Below is a small trained network, with its code and all its weights. Each question gives an input and a class and asks what happens when units are switched off, that is, made to give their printed mean instead of their output.

import numpy as np


def w(rows, s, z=0):
    codes = np.array(rows[::2]) - 128.0
    scale = np.full(codes.shape[1], s)
    scale[-1] = z or s
    return codes * scale


def norm(h):
    return h / np.sqrt((h * h).mean(-1, keepdims=True) + 1e-5)


def f(y):
    return np.maximum(y, 0)


def log_softmax(a):
    a = a - a.max(-1, keepdims=True)
    return a - np.log(np.exp(a).sum(-1, keepdims=True))


def net(x, mask):
    res = np.array(x, float).reshape(1, 2) / 4 @ E
    u = 0
    for l in range(4):
        y = f(norm(res) @ A[l][:, :-1].T + A[l][:, -1])
        res = res + np.where(mask[u : u + 8], y, B[l][:, -1]) @ B[l][:, :-1]
        u += 8
    return log_softmax(norm(res)[-1] @ U[:, :-1].T + U[:, -1])


A, B = {}, {}
E = w([
[224,54,92,58],'x0',
[52,3,183,37],'x1',
],0.0063)
A[0] = w([
[161,161,104,138,3],'L0N1',
[133,113,114,137,32],'L0N2',
[82,146,173,119,18],'L0N3',
[41,96,158,178,58],'L0N4',
[120,176,180,129,75],'L0N5',
[179,113,127,31,15],'L0N6',
[144,208,81,215,37],'L0N7',
[253,45,70,89,13],'L0N8',
],0.0068,0.0021)
B[0] = w([
[180,178,134,155,156],'L0N1',
[142,139,111,139,128],'L0N2',
[104,120,204,144,158],'L0N3',
[65,105,175,128,198],'L0N4',
[139,19,99,138,156],'L0N5',
[223,3,51,52,191],'L0N6',
[147,125,92,238,244],'L0N7',
[48,76,233,127,252],'L0N8',
],0.0054,0.0043)
A[1] = w([
[154,122,156,168,110],'L1N1',
[127,150,162,160,40],'L1N2',
[191,211,2,176,109],'L1N3',
[202,143,122,36,253],'L1N4',
[115,147,96,119,63],'L1N5',
[209,64,121,40,94],'L1N6',
[190,57,75,76,192],'L1N7',
[71,123,124,137,57],'L1N8',
],0.0075,0.0025)
B[1] = w([
[158,96,153,158,162],'L1N1',
[102,94,48,134,144],'L1N2',
[209,136,226,96,253],'L1N3',
[1,74,117,95,206],'L1N4',
[151,122,140,120,128],'L1N5',
[70,38,55,130,238],'L1N6',
[37,35,88,151,238],'L1N7',
[131,137,152,122,155],'L1N8',
],0.0074,0.0048)
A[2] = w([
[189,54,181,117,253],'L2N1',
[44,99,181,77,110],'L2N2',
[128,81,35,27,32],'L2N3',
[100,183,136,158,143],'L2N4',
[115,229,142,158,58],'L2N5',
[102,100,9,63,103],'L2N6',
[183,215,128,136,150],'L2N7',
[92,66,196,2,190],'L2N8',
],0.0081,0.0024)
B[2] = w([
[69,145,141,176,216],'L2N1',
[215,152,172,118,229],'L2N2',
[137,75,71,116,181],'L2N3',
[124,82,132,89,157],'L2N4',
[96,48,84,128,160],'L2N5',
[194,118,2,95,183],'L2N6',
[175,120,139,36,177],'L2N7',
[124,214,99,76,254],'L2N8',
],0.0081,0.0073)
A[3] = w([
[136,79,119,98,143],'L3N1',
[255,207,106,155,4],'L3N2',
[153,113,159,180,158],'L3N3',
[215,102,106,143,128],'L3N4',
[88,16,97,43,70],'L3N5',
[111,213,137,54,211],'L3N6',
[206,107,80,118,74],'L3N7',
[81,74,167,127,160],'L3N8',
],0.0096,0.0024)
B[3] = w([
[145,46,110,163,177],'L3N1',
[232,254,77,119,204],'L3N2',
[148,81,214,108,179],'L3N3',
[100,190,126,123,178],'L3N4',
[182,147,8,167,254],'L3N5',
[32,105,135,17,179],'L3N6',
[41,109,135,158,167],'L3N7',
[181,110,86,115,188],'L3N8',
],0.0075,0.0076)
U = w([
[138,203,92,57,65],'0',
[126,72,222,193,157],'1',
[120,78,9,96,182],'2',
[24,188,201,12,149],'3',
[61,123,138,190,64],'4',
[220,251,161,157,186],'5',
[114,163,132,119,12],'6',
],0.017,0.011)

Each question gives the input, the list of numbers given to net, and the class t.
The units are the neurons (one row each of A and B). Each row of codes is followed by its name. A weight is (code - 128) times the scale printed after its matrix; where a second scale follows, it is the last column's (A, B and U).
mask holds one flag per neuron, layer by layer. A switched-off neuron (its flag False) gives its mean, the last column of its row in B, instead of its output. The means were averaged over made-up inputs and are rounded, as every weight is.
A unit's drop is (log p(t) with every unit on - log p(t) with that unit switched off) / (log p(t) with every unit on - log p(t) with every unit switched off).
most important unit: the unit with the biggest drop
k most important neurons: the k neurons with the biggest drops, biggest first
top k neurons in layer l: the k neurons of layer l with the biggest drops, biggest first
drop of u: that unit's drop, to one decimal
input [-6,0], class 1: most important unit : L2N8
input [-8,-2], class 1: 2 most important neurons : L2N8, L3N5
input [-7,-1], class 4: 3 most important neurons : L1N3, L2N2, L0N8
input [-3,-2], class 5: top 2 neurons in layer 1 : L1N7, L1N4
input [-6,-3], class 1: top 2 neurons in layer 3 : L3N2, L3N5
input [0,0], class 0: top 3 neurons in layer 1 : L1N6, L1N3, L1N7
input [-8,2], class 3: 2 most important neurons : L0N7, L0N4
input [-5,-2], class 1: 2 most important neurons : L2N8, L0N7
input [-8,-1], class 4: 4 most important neurons : L1N3, L2N2, L0N8, L1N2
input [8,-8], class 1: top 2 neurons in layer 1 : L1N3, L1N4
input [-8,-4], class 1: top 2 neurons in layer 3 : L3N2, L3N5
input [-2,6], class 3: drop of L0N6 : 0.1
input [-5,-4], class 5: drop of L0N8 : 0.1
input [-3,1], class 3: most important unit : L0N7
input [-1,2], class 3: drop of L3N6 : 0.1
input [-8,1], class 1: drop of L2N8 : 0.9
